The symbols move the points like this.
CL: ba>QZ, se>DZ
NG: ba>SB, se>TC
LM: ba>RR, se>BQ
FM: ba>GS, se>JZ
SB: ba>QN, se>CZ
JH: ba>ZL, se>ZZ
QR: ba>BF, se>MG
PG: ba>MN, se>RG
FQ: ba>ZZ, se>ZL
LB: ba>LC, se>MF
MR: ba>CQ, se>JQ
MN: ba>QP, se>SF
BG: ba>FM, se>DC
CH: ba>NR, se>CC
QN: ba>PP, se>NJ
BQ: ba>NG, se>LM
RR: ba>CC, se>NR
DG: ba>MT, se>SM
DZ: ba>BS, se>CL
NR: ba>BQ, se>RR
FD: ba>CL, se>BS
QP: ba>FF, se>FP
RG: ba>LB, se>PG
MT: ba>MR, se>FZ
JQ: ba>FZ, se>MR
ZZ: ba>FC, se>JH
MF: ba>PG, se>LB
MG: ba>BG, se>QR
ZB: ba>JQ, se>CQ
NJ: ba>CZ, se>QN
TC: ba>LM, se>NG
GS: ba>DZ, se>QZ
CQ: ba>FQ, se>ZB
FZ: ba>SM, se>MT
DC: ba>QR, se>BG
PP: ba>MF, se>LC
FP: ba>SF, se>QP
SF: ba>RG, se>MN
BS: ba>CH, se>FD
JZ: ba>DC, se>FM
LC: ba>NJ, se>PP
ZL: ba>ZB, se>FQ
QS: ba>MG, se>BF
SM: ba>QS, se>DG
CZ: ba>TC, se>SB
BF: ba>DG, se>QS
CC: ba>FD, se>CH
QZ: ba>JZ, se>GS
FF: ba>JH, se>FC
FC: ba>FP, se>FF

The rows follow the links: the fewer symbols apart two points are, the more alike their rows tend to be.

Named rows; a name shown again gets a slightly different row:
BQ
[-39,  -4,  13,  -4,   1, -11, -10,  13,  14,  -6,   4,  -2,   5,   9, -48,   1,  35, -25,   1, -10, -10, -35,   3, -47,  13,   6, -10,   5,  17,  20,  15, -13,  24,  -6,  -2,  -8, -20,  40, -22, -18,  24, -41,  -8, -34, -35, -11,  34,  -2,  -8,  17, -17,   1]
QN
[-18,   8,   0, -11,   4, -26, -16,   8,  -3,   0,  -6,   8,  -9,  18, -43,  -6,  37, -24, -18,   7, -16,  -5,  -4, -36,  -5,  -1, -14,  17,  14,  25,  17, -21,  27,   1,   9, -29, -20,  18, -26, -22,  10, -11,  31,  -3, -48, -21,  31, -33,  -7,  24,  13,  15]
JQ
[ 39,   0,  -9,  10,  -1,  17,  15,  -7, -11,   4,  -3,   4,  -4, -11,  49,  -1, -32,  24,   7,   3,  12,  33,  -3,  47, -14,  -7,   9,  -3, -17, -24, -18,  14, -21,   8,   0,  13,  23, -34,  21,  16, -21,  37,   1,  24,  39,  17, -36,   7,   9, -21,   9,   0]
QS
[ 19,  -6,   5,  12,  -7,  27,  19,  -2,   4,  -4,   9, -11,   9, -24,  41,   6, -35,  24,  20,  -7,  15,  -4,  11,  33,   4,   6,  13, -18, -15, -28, -17,  26, -24,  -6,  -7,  31,  18, -15,  20,  20,  -7,   6, -36,  -4,  48,  21, -30,  38,   6, -26, -14, -24]
QP
[ 27,   6, -18, -11,  10, -13,  -7,  -6, -19,   2, -11,  22, -24,  16,   8, -10,   4,   6, -26,  17,  -1,  43, -14,  13, -26, -17,  -6,  16,  -4,  11,  -1,  -9,   7,  16,   8, -25,   1, -27,  -4,  -4, -23,  36,  50,  44, -14, -12,  -6, -45,   0,   3,  37,  25]
LM
[-19, -13,  -7, -18,  15, -20, -23,   1,   2,  -4, -17,  11,  -3,  12, -40,  -6,  48, -25, -11,   6,  -3,  14,  -7, -28,   2,  -1,  -6,  16,   9,   5,  -4, -21,  37,  15,   9, -21,  -3,  16, -28, -32,  -1,   3,  20,  -5, -40, -11,  49, -36,   4,  31,  15,  -3]
NR
[-41,  -1,  15,  -1,  -1,  -7,  -9,  12,  14,  -5,   3, -12,  11,   4, -42,   7,  25, -24,   6,  -7,  -8, -38,   4, -41,  27,  14,  -8,   0,  14,  14,  15,  -7,  14, -11,   3,   1, -17,  41, -19, -15,  25, -43, -20, -40, -24, -11,  28,   8, -10,  16, -22,  -4]
DG
[ 36,   9,   9,  13, -12,  16,  19, -21,  -9,   7,   9,  -7,  -8, -15,  31,   0, -47,  19,  -3,  15,  10,   7,   3,  39, -18,  -7,  14,  -2,  -9,   3,  -5,  19, -22,   4,  -4,   6,  17, -39,  41,  28, -16,  23,   5,  27,  28,   8, -50,  14,   3, -27,   5,  17]
SB
[-26,   6,   3,  -9,   3, -23, -12,   6,   6,   1,  -3,   6,  -3,  16, -49,  -4,  34, -23, -14,   2, -17, -14,  -3, -42,   2,   3, -10,  12,  13,  25,  17, -23,  26,  -2,   4, -23, -20,  29, -28, -20,  15, -21,  18, -16, -46, -20,  33, -23,  -8,  23,   1,  13]
SF
[-29,   2,   0,  -4,  -2,  -3,   5,  30,  16,  -6,   7,  -8,  18,   6,   7,   1,   0,  -1,  25, -33, -12, -42,  16, -22,  26,  19, -11, -18,   3, -16,   7,   3, -17, -29, -14,  13, -21,  40, -18,   5,  24, -44, -40, -31,  15,  10,   8,  34, -11,  -3, -27, -23]

Each walk starts at a row. The symbols on each line, taken left to right, move it on to the next point.
Each answer is a row, close to the row of the point it stands for.
[-20,   9,   2,   5,  -7,   3,  11,  27,  10,  -4,   9,  -9,  22,  -2,  21,   2,  -8,   3,  26, -37, -10, -39,  12, -13,  21,  19,  -9, -23,   3, -14,   6,   8, -22, -28, -13,  21, -20,  33,  -9,  11,  24, -43, -39, -26,  25,  12,  -5,  41, -11, -12, -28, -21]
se ba ba	[ 38,   8, -21,  -2,   6,  -1,   2,  -7, -21,   8,  -8,  15, -17,   2,  28, -12, -17,  15, -19,  10,   4,  49, -10,  33, -25, -14,   2,   4, -10,  -6, -11,   0,  -6,  12,   4, -10,  11, -39,  10,   8, -28,  48,  38,  45,   9,  -4, -22, -30,   7,  -5,  35,  15]
se se se ba	[-13,  11,   5,  10, -11,   9,  13,  26,   9,  -2,  13, -15,  13,  -4,  30,   3, -24,  13,  24, -29,  -6, -39,  16,  -1,  16,  16,  -4, -24,   0, -19,   8,  10, -29, -28, -13,  21, -15,  20,   3,  21,  17, -40, -43, -19,  34,  11, -19,  42, -13, -19, -28, -17]
[ 30,  -3,   1,   0,  -3,   1,  -2, -34, -14,   7,  -7,   5, -18,  -1,  -3,   2,  -7,   3, -19,  36,  15,  36, -11,  31, -26, -21,  12,  14,  -6,  15,  -7,   3,  12,  26,  14, -14,  21, -41,  21,  -3, -27,  45,  38,  34,  -8,  -7, -16, -33,   9,   4,  21,  25]
ba se se se se ba ba	[ 38,  11,   5,  12,  -8,  18,  15, -25, -10,  10,   8,  -8, -10, -15,  20,   3, -42,  18, -11,  26,  15,  16,  -5,  42, -21, -16,  15,   2,  -5,   3,  -4,  15, -13,   8,   4,   1,  20, -44,  37,  23, -16,  30,  17,  26,  25,   2, -44,   0,   5, -24,   9,  24]
se se ba ba se se	[ 30,  12,  10,  15, -13,  20,  19, -12,  -9,   8,  14,  -7,  -2, -17,  35,   3, -49,  23,   3,  10,  11,  -3,   4,  37, -13,  -2,   9, -12,  -8,  -2,  -1,  22, -23,  -3,  -4,  11,  12, -30,  37,  31, -14,  11,  -4,  18,  39,   5, -53,  21,  -2, -32,  -1,  12]
[ 31,  -1,  -5,   9,  -3,  20,  12,  -9,  -6,   1,   1,  -2,   2, -12,  49,   2, -36,  25,  13,  -2,  13,  19,   2,  42, -11,  -3,  13, -12, -13, -23, -20,  21, -26,   6,  -8,  21,  23, -31,  23,  18, -22,  25, -13,  16,  45,  22, -34,  22,  10, -21,   1, -10]
ba se se se se	[ 26,  -4,  -2,  13,  -6,  23,  15,  -8,  -6,   0,   7,  -7,  10, -16,  48,   5, -36,  24,  16,  -4,  13,   9,   4,  43,   4,   2,  13, -16, -12, -26, -18,  20, -27,   0,  -5,  28,  22, -26,  22,  19, -12,  15, -25,   4,  47,  20, -33,  28,   7, -23, -12, -14]
se se ba ba ba	[ -1,  -9,  10,  13,  -8,  21,  15,   0,   7,  -3,  10, -20,  19, -24,  23,  10, -21,  10,  25, -12,  13, -27,   9,  12,  18,   7,  11, -19,  -6, -17,  -8,  24, -21,  -9, -12,  35,  14,   5,  19,  13,   8, -15, -49, -25,  41,  22, -18,  50,   4, -16, -28, -24]
[ 26,  -6,  -1,  -9,   2,   0,  -8, -31, -12,   9,  -9,   7, -22,  -2, -15,  -5,   2,  -1, -29,  34,  12,  39, -15,  16, -27, -23,  11,  19,  -2,  14, -10,  -4,  18,  26,  13, -20,  21, -39,  12,  -7, -22,  44,  40,  31, -20, -13,  -2, -36,  11,   8,  29,  20]
se se ba ba	[ 36,   0,   3,   4,  -2,   9,   4, -34, -15,  10,  -1,   1, -19,  -9,   4,   0, -20,  10, -17,  31,  15,  32, -12,  32, -24, -19,  18,  11,  -6,  11,  -1,   9,   1,  22,   9, -10,  24, -47,  27,   9, -26,  46,  35,  30,   3,  -4, -29, -20,   8, -11,  24,  25]
se ba ba	[-22,  -8,  19,   8, -11,  14,   7,   5,  18,  -8,  10, -23,  20, -20,   4,  13,  -7,   0,  30, -14,   7, -41,  12, -10,  26,  10,   5, -17,   2,  -9,  -2,  15, -10, -12, -10,  26,   2,  24,   8,   0,  17, -35, -51, -43,  20,  14,  -5,  48,  -2,  -5, -43, -26]
[ 27,  17,  11,  19, -12,  24,  22,  -6,  -1,   8,  13, -14,   2, -15,  36,   9, -54,  21,  11,  -3,   5, -11,   6,  31,  -7,  -1,   8, -15,  -6,  -6,   1,  19, -30,  -9,  -8,  17,   6, -24,  34,  31,  -5,   2, -13,   9,  43,   8, -51,  31,  -6, -33, -12,   7]
ba ba se se	[  6,  14,   9,  17, -10,  16,  23,   9,   6,   4,  18, -11,  13, -14,  36,   7, -41,  19,  21, -16,  -3, -28,  12,  18,   6,  13,  -3, -18,  -4, -10,   3,  15, -35, -25, -13,  21,  -5,  -3,  22,  28,   5, -20, -31,  -6,  40,  12, -42,  45, -12, -29, -20,  -6]
ba se se ba ba ba ba	[-32,   0,  -5,  -2,  -1,  -6,  -1,  33,  16,  -7,   4,  -4,  21,   8,   3,   0,  17, -11,  21, -34, -18, -35,  11, -29,  25,  22, -13, -14,   4, -12,   5,  -5,  -8, -25, -11,  11, -23,  47, -28,  -4,  25, -46, -37, -35,   5,   8,  22,  26,  -8,   7, -25, -25]
[ 41,   3, -17,   0,  -3,  11,  11, -11, -15,   4,  -3,  10, -13,  -6,  43,  -7, -28,  25,  -4,   4,  13,  40,  -5,  42, -19,  -9,   6,  -5, -12, -15, -13,   8, -19,   9,  -1,   8,  20, -42,  19,  14, -29,  45,  12,  34,  31,  11, -34,  -4,   7, -20,  17,   2]
se se se ba ba	[ -2,  15,   8,  16, -13,  14,  18,  20,   7,   0,  14, -11,  17,  -8,  34,   5, -35,  18,  22, -22,  -4, -35,  13,   6,  13,  14,   0, -24,  -2, -14,   4,  17, -33, -26, -12,  21, -11,  11,   8,  24,  13, -33, -34, -11,  37,  12, -28,  42,  -8, -24, -24, -14]
ba ba ba ba ba ba se	[-12,   8,  -5, -13,   8, -29, -14,   2,  -1,   6,  -8,  14, -10,  20, -37,  -6,  31, -20, -22,   6, -15,  11,  -8, -30,  -7,  -2, -13,  18,  13,  26,  13, -26,  25,   5,  14, -36, -21,   9, -24, -15,   2,   0,  39,  15, -50, -21,  30, -45,  -8,  20,  21,  25]
[-35,   5,  10, -10,   1, -16, -12,  11,   8,  -1,   0,   2,   4,  13, -47,  -1,  37, -27,  -6,  -2, -15, -27,   2, -47,  11,   6, -10,  11,  14,  24,  18, -19,  23,  -4,   3, -17, -23,  37, -25, -20,  23, -32,   4, -25, -43, -19,  37, -12, -12,  20,  -2,   4]
ba ba ba se se ba	[ -4,  10,  -9, -15,  11, -25, -14,   0,  -9,   6, -10,  20, -19,  20, -24,  -8,  24, -16, -28,  12, -11,  22, -11, -19, -13,  -8, -10,  19,  12,  20,   9, -24,  23,  10,   9, -36, -16,  -4, -19, -16,  -4,  13,  46,  26, -46, -22,  25, -46,  -5,  20,  28,  23]
se se se ba ba ba	[-32, -10, -11, -22,  12, -20, -19,  14,  10,  -8, -11,   5,   6,  17, -34,  -3,  50, -23,   1, -12,  -8,  -9,  -1, -39,  15,   9, -11,   8,   7,   0,   0, -17,  28,   3,   3, -10, -12,  39, -38, -29,  12, -18,  -4, -21, -33,  -7,  52, -18,  -1,  30,   0, -16]
[-38,  -6,  18,   1,  -5,  -3,  -2,   9,  19,  -6,   9, -18,  16,  -4, -32,  10,  18, -16,  16, -10,  -6, -49,   7, -34,  25,  13,  -4,  -5,  11,   9,  11,   6,   9, -12,   1,   6, -16,  42, -13, -13,  28, -47, -32, -42, -15,  -2,  23,  18, -10,  11, -29, -16]
ba se ba	[ -2, -13,  -8, -15,  11, -11, -21, -10,  -5,  -2, -17,  10, -16,   9, -37,  -8,  39, -20, -22,  20,   4,  32, -10, -12,  -7, -13,   5,  23,   5,  13,  -6, -16,  33,  25,  13, -22,   8,  -2, -15, -26, -12,  25,  35,  13, -40, -13,  34, -46,  10,  23,  23,  12]
ba se se	[  3,  -9,  -4, -14,  13, -12, -17, -20,  -8,   1, -14,  11, -17,   7, -29,  -5,  32, -13, -21,  28,   7,  36, -16,  -2, -15, -15,   6,  19,   5,  14,  -8, -17,  34,  27,  13, -21,  13, -17,  -7, -21, -11,  33,  41,  18, -37, -13,  24, -43,  11,  23,  25,  17]
